What each symbol does to the nodes:
JF bo DM
JF vo BP
JF ko HR
JF ga SD
JL ge DM
JL vo HS
JL ko QQ
JL ga HL
JL si GS
JR ge LQ
JR bo ZC
JR vo GS
JR ko HJ
JR ga JQ
JR si CQ
DL ge HR
DL bo QQ
DL vo NC
DL ko RJ
DL ga GS
DL si MZ
ZL bo RJ
ZL vo ML
ZL ko ZF
ZL ga MZ
ZL si PH
ZC ge ZF
ZC vo JL
ZC ko TM
ZC ga PQ
ZC si JR
LH bo NC
LH vo QS
LH ko ML
LH ga DM
LH si HR
HQ bo QH
HQ vo CQ
HQ ko CH
HQ ga PZ
HQ si JZ
QH ge CR
QH bo NJ
QH vo JR
QH ko FD
QH ga LC
QH si HQ
SB bo DJ
SB vo PH
SB ko CR
SB ga QB
LC ge SB
LC bo DG
LC vo JQ
LC ko QH
LC ga FD
LC si PZ
SG ge JZ
SG bo JP
SG vo QH
SG ko HN
SG ga TR
SG si LD
DS bo QS
DS vo MD
DS ko TZ
DS ga BP
QB bo QL
QB vo JD
QB ko SB
QB ga CR
NJ ge CQ
NJ vo ZC
NJ ko MQ
NJ ga DG
NJ si QH
QQ ge LH
QQ vo CM
QQ ko HL
QQ ga JL
QQ si DL
SN bo PZ
SN vo SB
SN ko JZ
SN ga MD
JD bo MZ
JD vo HR
JD ko PH
JD ga LQ
JQ ge PH
JQ bo PQ
JQ vo RJ
JQ ko JR
JQ ga HJ
JQ si DJ
HR bo LH
HR vo DS
HR ko SD
HR ga JF
RH ge TZ
RH bo GH
RH vo TR
RH ko DH
RH ga NC
RH si ML
HN ge MD
HN bo ZG
HN vo FD
HN ko TR
HN ga SG
HN si QS
NC ge DS
NC bo CM
NC vo HN
NC ko RH
NC ga DH
NC si LH
DM bo DH
DM vo LD
DM ko LH
DM ga ML
DM si JF
TZ bo DQ
TZ vo SN
TZ ko BP
TZ ga DS
PQ ge ZL
PQ vo HL
PQ ko ZC
PQ ga TM
PQ si JQ
DG ge DJ
DG vo PQ
DG ko NJ
DG ga MQ
DG si LC
ZG ge CH
ZG vo MQ
ZG ko ZD
ZG ga JP
ZG si HN
QL bo HJ
QL vo MZ
QL ko DJ
QL ga CQ
QL si QB
HS ge LD
HS vo JP
HS ko CM
HS ga GH
HS si DH
FD ge QB
FD bo MQ
FD vo HJ
FD ko LC
FD ga QH
FD si CH
QS bo HN
QS vo CH
QS ko DQ
QS ga LD
QS si DS
RJ ge SD
RJ bo HL
RJ vo RH
RJ ko GS
RJ ga DL
RJ si ZL
CR bo CQ
CR vo LQ
CR ko QB
CR ga SB
TM ge MZ
TM vo QQ
TM ko PQ
TM ga ZC
TM si HJ
CQ bo JR
CQ vo ZF
CQ ko QL
CQ ga DJ
CQ si CR
HJ ge JD
HJ bo TM
HJ vo DL
HJ ko JQ
HJ ga JR
HJ si QL
ZF bo GS
ZF vo DM
ZF ko MZ
ZF ga ZL
ZF si LQ
MQ ge QL
MQ vo TM
MQ ko DG
MQ ga NJ
MQ si FD
PZ bo LC
PZ vo DJ
PZ ko HQ
PZ ga CH
PZ si SN
JP ge HQ
JP vo NJ
JP ko ZG
JP ga ZD
JP si SG
PH bo ZL
PH vo SD
PH ko LQ
PH ga JD
GH ge DQ
GH vo ZD
GH ko HS
GH ga CM
GH si RH
BP bo LD
BP vo JZ
BP ko DS
BP ga TZ
HL ge ML
HL vo GH
HL ko JL
HL ga QQ
HL si RJ
JZ bo HQ
JZ vo CR
JZ ko MD
JZ ga SN
MD bo CH
MD vo QB
MD ko SN
MD ga JZ
GS ge JF
GS bo JL
GS vo DH
GS ko DL
GS ga RJ
GS si ZF
CM ge QS
CM vo ZG
CM ko GH
CM ga HS
CM si NC
CH bo FD
CH vo QL
CH ko PZ
CH ga HQ
CH si MD
DJ bo JQ
DJ vo ZL
DJ ko CQ
DJ ga QL
DJ si SB
LQ bo ZF
LQ vo JF
LQ ko JD
LQ ga PH
ML bo RH
ML vo DQ
ML ko DM
ML ga LH
ML si SD
ZD ge PZ
ZD vo DG
ZD ko JP
ZD ga ZG
ZD si TR
DH ge BP
DH bo HS
DH vo SG
DH ko NC
DH ga RH
DH si DM
MZ bo DL
MZ vo LH
MZ ko ZL
MZ ga ZF
MZ si JD
DQ bo TR
DQ vo PZ
DQ ko LD
DQ ga QS
DQ si TZ
LD bo SG
LD vo HQ
LD ko QS
LD ga DQ
LD si BP
TR ge SN
TR bo ZD
TR vo LC
TR ko SG
TR ga HN
TR si DQ
SD bo ML
SD vo TZ
SD ko JF
SD ga HR

In the rows, zero is written as 151.

The rows follow the links: the fewer symbols apart two nodes are, the more alike their rows tend to be.

Some nodes and rows for them; each showing differs a little:
ZD
(153, 87, 72, 154, 193, 209, 184, 116, 168, 173, 112, 169, 144, 151, 162, 173, 217, 194, 103, 145, 174, 244, 122, 194, 76, 221, 162, 151, 161, 149, 113, 116, 138, 54, 151, 155, 123, 137, 112, 187, 129, 197, 175, 146, 148, 168, 106, 199, 89, 210)
TR
(152, 118, 95, 155, 160, 220, 120, 83, 125, 204, 153, 181, 113, 170, 154, 219, 153, 100, 113, 174, 174, 202, 171, 166, 178, 224, 77, 135, 198, 175, 107, 160, 134, 72, 113, 208, 151, 133, 104, 177, 92, 213, 107, 148, 118, 182, 126, 156, 118, 154)
JF
(175, 144, 97, 152, 166, 147, 120, 177, 86, 181, 168, 70, 163, 80, 120, 149, 149, 128, 188, 224, 149, 173, 207, 145, 109, 84, 149, 151, 94, 190, 198, 171, 163, 240, 197, 75, 123, 111, 186, 170, 226, 131, 159, 180, 159, 159, 146, 167, 180, 160)
QQ
(166, 145, 175, 133, 201, 101, 211, 173, 216, 113, 177, 152, 139, 160, 175, 93, 216, 199, 172, 86, 115, 125, 91, 215, 120, 213, 175, 173, 156, 130, 122, 39, 175, 128, 204, 177, 201, 155, 157, 104, 185, 194, 191, 122, 146, 121, 156, 106, 124, 168)
MQ
(207, 133, 170, 169, 172, 121, 128, 168, 242, 154, 109, 189, 127, 206, 149, 123, 174, 190, 140, 68, 126, 152, 143, 225, 163, 256, 183, 143, 200, 94, 103, 65, 136, 106, 145, 154, 145, 197, 155, 152, 129, 131, 170, 133, 156, 165, 150, 147, 113, 241)
QS
(178, 169, 192, 163, 103, 194, 86, 66, 152, 184, 148, 174, 160, 87, 172, 169, 162, 130, 180, 103, 162, 119, 222, 102, 174, 107, 199, 115, 184, 88, 144, 160, 154, 151, 100, 180, 135, 189, 139, 153, 175, 81, 157, 127, 124, 154, 77, 87, 167, 201)
RJ
(93, 159, 130, 131, 181, 145, 209, 133, 130, 126, 186, 147, 121, 181, 169, 166, 168, 118, 147, 162, 151, 143, 94, 163, 162, 183, 106, 170, 135, 221, 141, 159, 180, 98, 155, 205, 239, 122, 120, 117, 108, 253, 112, 126, 118, 135, 164, 159, 134, 55)
PH
(94, 178, 87, 123, 159, 104, 172, 102, 108, 138, 124, 95, 168, 124, 45, 131, 137, 174, 191, 201, 195, 165, 129, 98, 106, 112, 203, 179, 106, 212, 165, 198, 173, 194, 159, 141, 190, 121, 123, 148, 147, 154, 127, 165, 161, 130, 202, 197, 159, 57)
LD
(192, 125, 179, 193, 99, 220, 128, 167, 110, 198, 170, 157, 190, 109, 193, 185, 127, 106, 145, 184, 174, 137, 202, 100, 160, 69, 117, 88, 129, 112, 185, 227, 124, 177, 126, 111, 78, 159, 168, 165, 172, 93, 168, 180, 150, 134, 92, 156, 183, 190)
JD
(131, 206, 148, 112, 162, 90, 131, 107, 139, 143, 146, 101, 125, 94, 71, 101, 139, 186, 228, 138, 138, 106, 176, 140, 160, 127, 227, 201, 140, 171, 183, 132, 180, 242, 166, 147, 202, 143, 152, 125, 199, 114, 145, 136, 153, 136, 175, 116, 195, 103)
CR
(140, 180, 166, 155, 117, 68, 138, 250, 131, 117, 137, 114, 176, 163, 85, 114, 93, 152, 165, 211, 147, 142, 177, 126, 175, 109, 158, 154, 125, 167, 173, 194, 142, 242, 178, 76, 127, 146, 200, 154, 164, 103, 152, 186, 204, 150, 230, 190, 177, 109)
MZ
(124, 193, 208, 139, 126, 146, 144, 92, 180, 113, 177, 151, 173, 108, 188, 112, 171, 157, 210, 88, 141, 87, 131, 94, 164, 101, 189, 178, 143, 139, 172, 171, 192, 186, 147, 198, 212, 176, 136, 78, 186, 137, 171, 98, 135, 122, 146, 82, 183, 98)
DS
(171, 172, 129, 147, 130, 148, 69, 84, 151, 187, 118, 126, 119, 75, 54, 172, 131, 141, 190, 151, 157, 137, 252, 155, 174, 137, 239, 142, 184, 155, 171, 127, 145, 210, 139, 138, 140, 153, 150, 177, 213, 92, 141, 170, 136, 180, 121, 116, 178, 190)
SG
(208, 128, 169, 169, 139, 174, 125, 200, 136, 216, 185, 165, 124, 174, 232, 239, 137, 74, 111, 175, 135, 174, 187, 205, 183, 161, 38, 93, 145, 152, 141, 146, 117, 132, 157, 139, 75, 134, 170, 164, 143, 170, 150, 156, 144, 175, 114, 139, 131, 203)
ZL
(92, 155, 156, 155, 145, 188, 202, 79, 117, 135, 148, 146, 219, 125, 169, 142, 153, 168, 172, 165, 172, 135, 93, 54, 131, 85, 186, 165, 127, 159, 170, 248, 188, 134, 121, 195, 206, 141, 119, 110, 132, 177, 138, 147, 132, 121, 155, 168, 197, 60)

Each walk starts at a row. The symbols on each line, taken left to right, move it on to the next node.
Answer with the node's row; about right is enough.
---
(176, 162, 131, 166, 107, 147, 99, 187, 107, 201, 137, 116, 145, 95, 115, 172, 102, 130, 153, 219, 166, 184, 243, 133, 122, 75, 153, 122, 109, 146, 164, 175, 115, 227, 165, 73, 74, 143, 178, 203, 178, 90, 155, 186, 179, 176, 133, 198, 158, 206)
ko ko bo
(142, 127, 128, 174, 121, 257, 137, 37, 117, 196, 112, 173, 186, 106, 139, 187, 139, 139, 161, 164, 211, 170, 175, 83, 145, 98, 170, 125, 160, 131, 152, 232, 137, 103, 65, 171, 125, 149, 108, 172, 112, 138, 114, 161, 123, 157, 97, 167, 152, 145)
ko ga si
(119, 137, 89, 130, 143, 174, 110, 78, 95, 190, 102, 126, 156, 102, 31, 179, 114, 136, 163, 205, 194, 206, 233, 115, 135, 142, 203, 147, 155, 180, 159, 175, 141, 168, 139, 139, 125, 134, 120, 202, 150, 133, 126, 180, 155, 178, 138, 201, 154, 137)
---
(122, 128, 66, 139, 182, 213, 170, 90, 104, 182, 174, 140, 114, 124, 179, 222, 190, 111, 171, 170, 157, 176, 120, 160, 134, 181, 75, 162, 152, 203, 150, 166, 164, 104, 144, 217, 187, 98, 112, 133, 129, 249, 128, 144, 115, 150, 134, 142, 124, 104)
si bo si
(117, 137, 114, 150, 157, 228, 167, 40, 102, 178, 155, 144, 215, 77, 173, 178, 188, 133, 184, 183, 188, 151, 146, 73, 111, 79, 155, 134, 138, 173, 187, 246, 192, 116, 105, 180, 174, 118, 109, 145, 168, 158, 159, 149, 118, 143, 87, 171, 179, 111)
si ko ko ko
(102, 150, 55, 119, 162, 176, 140, 57, 88, 176, 124, 95, 138, 72, 67, 160, 162, 161, 195, 209, 184, 204, 184, 105, 108, 104, 198, 182, 113, 212, 174, 178, 160, 190, 131, 138, 180, 85, 131, 177, 185, 164, 141, 185, 129, 168, 145, 198, 170, 114)
---
(154, 204, 114, 124, 150, 125, 105, 80, 127, 176, 157, 100, 120, 70, 96, 141, 166, 157, 226, 150, 157, 132, 219, 154, 140, 110, 243, 171, 136, 176, 200, 111, 171, 235, 158, 136, 181, 141, 162, 157, 238, 98, 150, 142, 127, 159, 132, 104, 178, 159)
ko bo si ko bo
(158, 136, 166, 175, 138, 183, 158, 146, 93, 168, 207, 133, 202, 86, 249, 175, 167, 117, 180, 188, 168, 128, 162, 99, 118, 37, 115, 113, 95, 156, 215, 224, 177, 182, 145, 115, 123, 139, 168, 130, 205, 122, 170, 164, 131, 123, 96, 126, 185, 156)
bo si ko
(151, 166, 184, 128, 149, 216, 118, 45, 154, 173, 187, 142, 163, 65, 205, 153, 188, 150, 219, 109, 169, 100, 185, 125, 155, 97, 215, 166, 149, 127, 185, 160, 178, 174, 127, 181, 184, 166, 136, 117, 207, 114, 170, 129, 119, 123, 86, 84, 189, 144)
---
(146, 188, 173, 119, 179, 121, 165, 141, 173, 132, 215, 145, 105, 154, 199, 145, 166, 118, 175, 83, 99, 99, 127, 196, 204, 193, 125, 180, 164, 188, 156, 99, 203, 145, 169, 231, 230, 162, 156, 108, 166, 216, 152, 89, 110, 126, 173, 73, 159, 116)
vo ko ko vo bo
(202, 84, 134, 206, 193, 155, 168, 223, 173, 182, 157, 148, 156, 153, 204, 161, 198, 183, 114, 156, 133, 194, 142, 219, 82, 173, 91, 126, 146, 122, 144, 111, 114, 132, 187, 98, 91, 129, 180, 168, 174, 154, 188, 153, 162, 171, 122, 174, 128, 264)
ga ga ko ga si
(192, 168, 160, 155, 147, 185, 76, 83, 194, 212, 168, 184, 92, 147, 184, 208, 169, 98, 153, 83, 144, 132, 199, 213, 210, 215, 130, 145, 202, 140, 119, 91, 150, 138, 126, 207, 155, 168, 144, 140, 135, 160, 151, 122, 117, 172, 102, 68, 136, 210)
---
(177, 140, 123, 153, 193, 154, 186, 141, 206, 154, 173, 131, 118, 116, 185, 131, 232, 191, 173, 68, 122, 149, 125, 234, 97, 208, 179, 141, 152, 114, 148, 47, 181, 129, 188, 167, 160, 147, 150, 134, 209, 174, 188, 120, 132, 143, 96, 103, 110, 223)
ge vo vo ga
(153, 167, 257, 174, 106, 129, 173, 232, 152, 114, 155, 150, 232, 178, 197, 123, 106, 154, 140, 180, 154, 103, 133, 75, 196, 72, 104, 146, 124, 115, 175, 232, 142, 189, 149, 110, 121, 196, 172, 124, 130, 111, 171, 161, 192, 118, 187, 164, 197, 112)
ga ko si vo
(155, 183, 153, 145, 157, 91, 148, 210, 107, 124, 167, 85, 185, 102, 107, 122, 130, 152, 190, 212, 143, 145, 176, 128, 120, 66, 151, 155, 85, 187, 195, 183, 170, 257, 189, 62, 139, 125, 182, 150, 185, 122, 146, 170, 199, 141, 204, 169, 188, 109)
---
(195, 180, 209, 156, 123, 139, 95, 139, 205, 160, 154, 206, 98, 211, 158, 169, 115, 129, 117, 80, 117, 131, 175, 202, 255, 228, 128, 167, 228, 134, 102, 98, 133, 114, 111, 200, 147, 183, 151, 123, 96, 146, 120, 121, 139, 165, 174, 96, 152, 174)
vo ko ko vo bo
(168, 103, 137, 168, 198, 116, 235, 271, 169, 120, 180, 125, 183, 171, 218, 122, 189, 194, 136, 155, 103, 162, 71, 199, 92, 153, 100, 155, 94, 135, 173, 100, 151, 158, 210, 126, 162, 117, 174, 120, 182, 196, 189, 167, 160, 132, 179, 181, 123, 168)
ga si vo ko ko
(174, 165, 144, 108, 176, 169, 136, 85, 160, 179, 198, 134, 80, 110, 208, 203, 182, 104, 176, 100, 113, 104, 167, 219, 187, 187, 120, 161, 164, 159, 135, 76, 194, 142, 179, 208, 197, 138, 141, 128, 172, 177, 153, 115, 88, 143, 94, 44, 153, 164)
---
(90, 183, 109, 137, 141, 115, 138, 125, 135, 126, 75, 140, 158, 170, 39, 115, 97, 194, 146, 212, 163, 172, 163, 84, 158, 149, 226, 188, 150, 197, 146, 196, 151, 163, 155, 140, 176, 138, 149, 189, 124, 134, 105, 179, 203, 164, 229, 208, 160, 74)
ko ga ko ko
(146, 208, 185, 115, 118, 72, 103, 148, 188, 111, 114, 140, 140, 142, 39, 100, 103, 174, 196, 131, 143, 111, 201, 137, 190, 154, 242, 184, 171, 156, 167, 127, 159, 225, 168, 143, 188, 183, 161, 152, 148, 89, 140, 149, 183, 155, 224, 129, 173, 95)
bo ga ga
(80, 152, 206, 152, 117, 166, 180, 123, 148, 116, 127, 191, 203, 175, 137, 124, 123, 170, 161, 163, 186, 143, 99, 27, 164, 103, 178, 165, 167, 169, 129, 250, 160, 103, 94, 183, 165, 171, 123, 137, 81, 151, 127, 140, 161, 127, 181, 195, 162, 70)
---
(195, 125, 132, 164, 187, 162, 137, 146, 220, 151, 151, 165, 95, 139, 160, 140, 223, 168, 143, 71, 126, 180, 161, 227, 119, 242, 176, 135, 180, 112, 132, 45, 152, 115, 166, 169, 145, 181, 135, 186, 182, 147, 179, 148, 128, 168, 97, 109, 109, 255)
ga si ga vo vo ko vo
(148, 169, 164, 135, 167, 119, 193, 246, 122, 123, 223, 134, 132, 160, 248, 174, 162, 97, 139, 168, 123, 110, 92, 196, 174, 134, 9, 157, 113, 190, 158, 145, 177, 166, 195, 144, 174, 120, 173, 127, 155, 225, 145, 152, 151, 121, 170, 134, 150, 114)
bo ge vo ko ko bo vo
(137, 138, 144, 137, 147, 170, 157, 128, 164, 165, 114, 211, 111, 225, 126, 216, 106, 100, 92, 150, 173, 190, 136, 170, 203, 222, 109, 135, 191, 175, 99, 165, 123, 83, 117, 210, 154, 151, 130, 176, 54, 209, 108, 165, 142, 177, 181, 172, 120, 132)
